Below are the code and all the weights of a small trained network. Each question names an input and a target symbol and asks about switching units off, where a switched-off unit gives its printed mean instead of its output.

import numpy as np


def w(rows, s, z=0):
    codes = np.array(rows[::2]) - 128.0
    scale = np.full(codes.shape[1], s)
    scale[-1] = z or s
    return codes * scale


def norm(h):
    return h / np.sqrt((h * h).mean(-1, keepdims=True) + 1e-5)


def f(y):
    return y / 2 * (1 + np.tanh(0.7978845608 * (y + 0.044715 * y**3)))


def softmax(a):
    e = np.exp(a - a.max(-1, keepdims=True))
    return e / e.sum(-1, keepdims=True)


def log_softmax(a):
    a = a - a.max(-1, keepdims=True)
    return a - np.log(np.exp(a).sum(-1, keepdims=True))


def net(x, mask):
    ids = ['ΛΣΦγξτ'.index(c) for c in x.split()]
    T = len(ids)
    res = E[ids] + P[:T]
    u = 0
    for l in range(2):
        q, k, v = (norm(res) @ M[l].T for M in (Q, K, V))
        z = softmax(np.where(np.tri(T) > 0, q @ k.T / 2**0.5, -1e9)) @ v
        res = res + np.where(mask[u], z, O[l][:, -1]) @ O[l][:, :-1]
        u += 1
        y = f(norm(res) @ A[l][:, :-1].T + A[l][:, -1])
        res = res + np.where(mask[u : u + 8], y, B[l][:, -1]) @ B[l][:, :-1]
        u += 8
    return log_softmax(norm(res)[-1] @ U[:, :-1].T + U[:, -1])


Q, K, V, O, A, B = {}, {}, {}, {}, {}, {}
E = w([
[53,171,107,166],'Λ',
[77,108,132,196],'Σ',
[114,7,141,187],'Φ',
[107,39,153,229],'γ',
[80,69,127,159],'ξ',
[72,129,31,65],'τ',
],0.014)
P = w([
[133,73,127,209],'0',
[215,219,34,204],'1',
[9,71,53,159],'2',
[204,204,77,173],'3',
[25,64,107,137],'4',
[215,185,131,160],'5',
[31,78,141,109],'6',
[213,175,143,137],'7',
[33,84,177,89],'8',
[209,167,148,112],'9',
[49,106,196,68],'10',
[214,169,188,108],'11',
[46,106,234,58],'12',
],0.011)
Q[0] = w([
[118,150,183,191],'L0H0',
[251,161,120,109],'L0H0',
],0.021)
K[0] = w([
[120,117,169,122],'L0H0',
[115,127,49,253],'L0H0',
],0.023)
V[0] = w([
[180,120,88,11],'L0H0',
[4,246,127,225],'L0H0',
],0.011)
O[0] = w([
[167,35,50,17,2],'L0H0',
[100,255,123,140,217],'L0H0',
],0.0087,0.0094)
A[0] = w([
[243,196,167,154,87],'L0N0',
[178,163,99,85,1],'L0N1',
[103,120,175,128,208],'L0N2',
[5,93,119,84,165],'L0N3',
[124,167,80,113,99],'L0N4',
[180,149,60,164,122],'L0N5',
[74,113,73,96,82],'L0N6',
[205,202,116,149,29],'L0N7',
],0.018,0.0027)
B[0] = w([
[130,73,163,5,218],'L0N0',
[109,120,208,100,122],'L0N1',
[84,158,147,132,211],'L0N2',
[85,133,14,100,254],'L0N3',
[124,108,149,184,139],'L0N4',
[117,117,225,79,145],'L0N5',
[151,109,51,93,153],'L0N6',
[142,51,166,99,193],'L0N7',
],0.022,0.0089)
Q[1] = w([
[118,180,192,113],'L1H0',
[3,146,87,156],'L1H0',
],0.033)
K[1] = w([
[75,96,232,166],'L1H0',
[5,130,118,4],'L1H0',
],0.026)
V[1] = w([
[129,178,155,56],'L1H0',
[139,253,125,139],'L1H0',
],0.034)
O[1] = w([
[193,82,74,251,2],'L1H0',
[179,234,66,222,238],'L1H0',
],0.018,0.0047)
A[1] = w([
[87,138,162,87,116],'L1N0',
[206,84,10,51,142],'L1N1',
[163,113,68,181,2],'L1N2',
[88,137,139,204,214],'L1N3',
[59,118,47,169,155],'L1N4',
[2,140,136,128,218],'L1N5',
[71,194,114,160,127],'L1N6',
[194,140,121,160,95],'L1N7',
],0.029,0.0066)
B[1] = w([
[142,120,130,161,176],'L1N0',
[255,144,131,115,166],'L1N1',
[102,100,158,167,135],'L1N2',
[117,107,85,109,177],'L1N3',
[96,131,175,100,226],'L1N4',
[114,142,81,131,255],'L1N5',
[148,102,174,128,214],'L1N6',
[141,145,109,100,143],'L1N7',
],0.062,0.023)
U = w([
[146,157,212,163,231],'Λ',
[139,3,170,109,68],'Σ',
[95,213,70,153,86],'Φ',
[139,79,57,162,254],'γ',
[49,143,165,33,108],'ξ',
[212,129,101,18,65],'τ',
],0.014,0.0026)

Each question gives the input, a string of symbols that net reads in full, and the target symbol t.
The units are the heads (2 rows each of Q, K, V and O) and the neurons (one row each of A and B). Each row of codes is followed by its name. A weight is (code - 128) times the scale printed after its matrix; where a second scale follows, it is the last column's (O, A, B and U).
mask holds one flag per unit, layer by layer, with each layer's heads first. A switched-off unit (its flag False) gives its mean, the last column of its rows in O or B, instead of its output. The means were averaged over made-up inputs and are rounded, as every weight is.
A unit's drop is (log p(t) with every unit on - log p(t) with that unit switched off) / (log p(t) with every unit on - log p(t) with every unit switched off).
The circuit of an input: a set's keep is (log p(t) with only the set's units on - log p(t) with every unit switched off) / (log p(t) with every unit on - log p(t) with every unit switched off). Starting from the 12 units with the biggest drops (on a tie, the unit counted first), units are removed one at a time, each time the one whose removal leaves the highest keep (on an exact tie, the one counted first), for as long as the keep stays at least 0.8.
circuit, biggest first: the units of the circuit, biggest drop first
unit that matters most: the unit with the biggest drop
top k neurons: the k neurons with the biggest drops, biggest first
top k neurons in layer l: the k neurons of layer l with the biggest drops, biggest first
input γ Σ Σ ξ ξ Φ ξ Σ Φ Σ Λ Λ, target Φ: unit that matters most	L0N3
input γ γ τ ξ Λ ξ ξ τ Σ Σ Σ γ, target Φ: top 3 neurons	(L0N3; L1N6; L1N4)
input Λ ξ Σ τ ξ γ Φ τ γ ξ, target γ: circuit, biggest first	(L0H0; L1H0)
input τ ξ ξ Λ Σ ξ, target Σ: circuit, biggest first	(L1H0; L0N7)
input Φ ξ Σ Σ Σ ξ Σ τ, target ξ: top 2 neurons	(L0N3; L1N1)
input Λ Σ Σ τ, target γ: circuit, biggest first	(L0H0; L1H0; L0N7)
input Φ Σ ξ τ Σ Φ τ Σ Λ, target τ: circuit, biggest first	(L0H0; L1N1)
input τ Σ τ Σ Λ ξ Σ τ, target Σ: top 2 neurons in layer 0	(L0N7; L0N3)
input ξ ξ ξ Λ Σ ξ τ ξ Φ Λ, target Λ: top 2 neurons in layer 0	(L0N0; L0N7)
input Φ ξ ξ Λ τ Σ Λ Σ ξ ξ ξ τ, target ξ: circuit, biggest first	(L1N1; L0N3)
input Λ ξ Φ Φ Σ Σ Σ τ, target γ: top 2 neurons in layer 0	(L0N3; L0N0)
input ξ Σ Σ Σ ξ Σ ξ ξ, target Λ: top 3 neurons	(L0N0; L0N7; L0N3)
input τ ξ γ, target τ: top 2 neurons	(L1N1; L0N3)
input τ ξ ξ Σ τ Σ, target Σ: top 2 neurons in layer 0	(L0N0; L0N7)
input τ ξ ξ γ, target Σ: circuit, biggest first	(L1H0)
input τ ξ ξ ξ γ Σ τ ξ Λ ξ Λ Φ, target Σ: top 2 neurons	(L0N3; L0N0)
input Φ Σ Φ Σ, target ξ: top 3 neurons	(L1N1; L0N3; L0N0)
input Φ Λ τ ξ τ Φ ξ Φ Φ ξ Σ γ, target ξ: top 3 neurons	(L0N3; L0N0; L1N1)
input Λ ξ γ Λ, target γ: top 4 neurons	(L1N4; L0N3; L1N6; L1N2)
input Λ Φ ξ ξ ξ ξ ξ ξ Φ Λ, target γ: top 4 neurons in layer 1	(L1N4; L1N3; L1N2; L1N1)
input Λ ξ ξ ξ ξ Φ Λ Σ, target γ: top 4 neurons in layer 1	(L1N4; L1N2; L1N3; L1N1)
input Λ Σ τ τ ξ τ ξ ξ Φ ξ Λ Σ Φ, target Φ: unit that matters most	L0H0
input ξ ξ Σ ξ ξ ξ ξ ξ Σ Λ Σ Λ γ, target γ: top 3 neurons	(L0N0; L1N3; L1N6)
input Λ Φ τ τ ξ ξ ξ ξ Σ ξ Σ Φ, target γ: top 3 neurons	(L1N4; L0N5; L0N3)
input ξ Σ Λ Σ Φ Σ ξ ξ ξ Σ ξ τ, target Λ: top 3 neurons	(L0N0; L0N3; L0N7)
input Λ Σ Λ Σ ξ ξ ξ Σ, target γ: top 3 neurons	(L1N4; L0N3; L1N2)
input τ Λ Σ ξ Φ Φ Σ ξ ξ ξ ξ Λ, target Σ: top 2 neurons	(L0N3; L0N7)
input Λ Λ Σ τ τ Φ, target γ: top 2 neurons	(L1N4; L0N3)
input γ ξ Σ ξ Σ ξ, target Φ: top 4 neurons	(L0N3; L1N6; L1N4; L1N1)
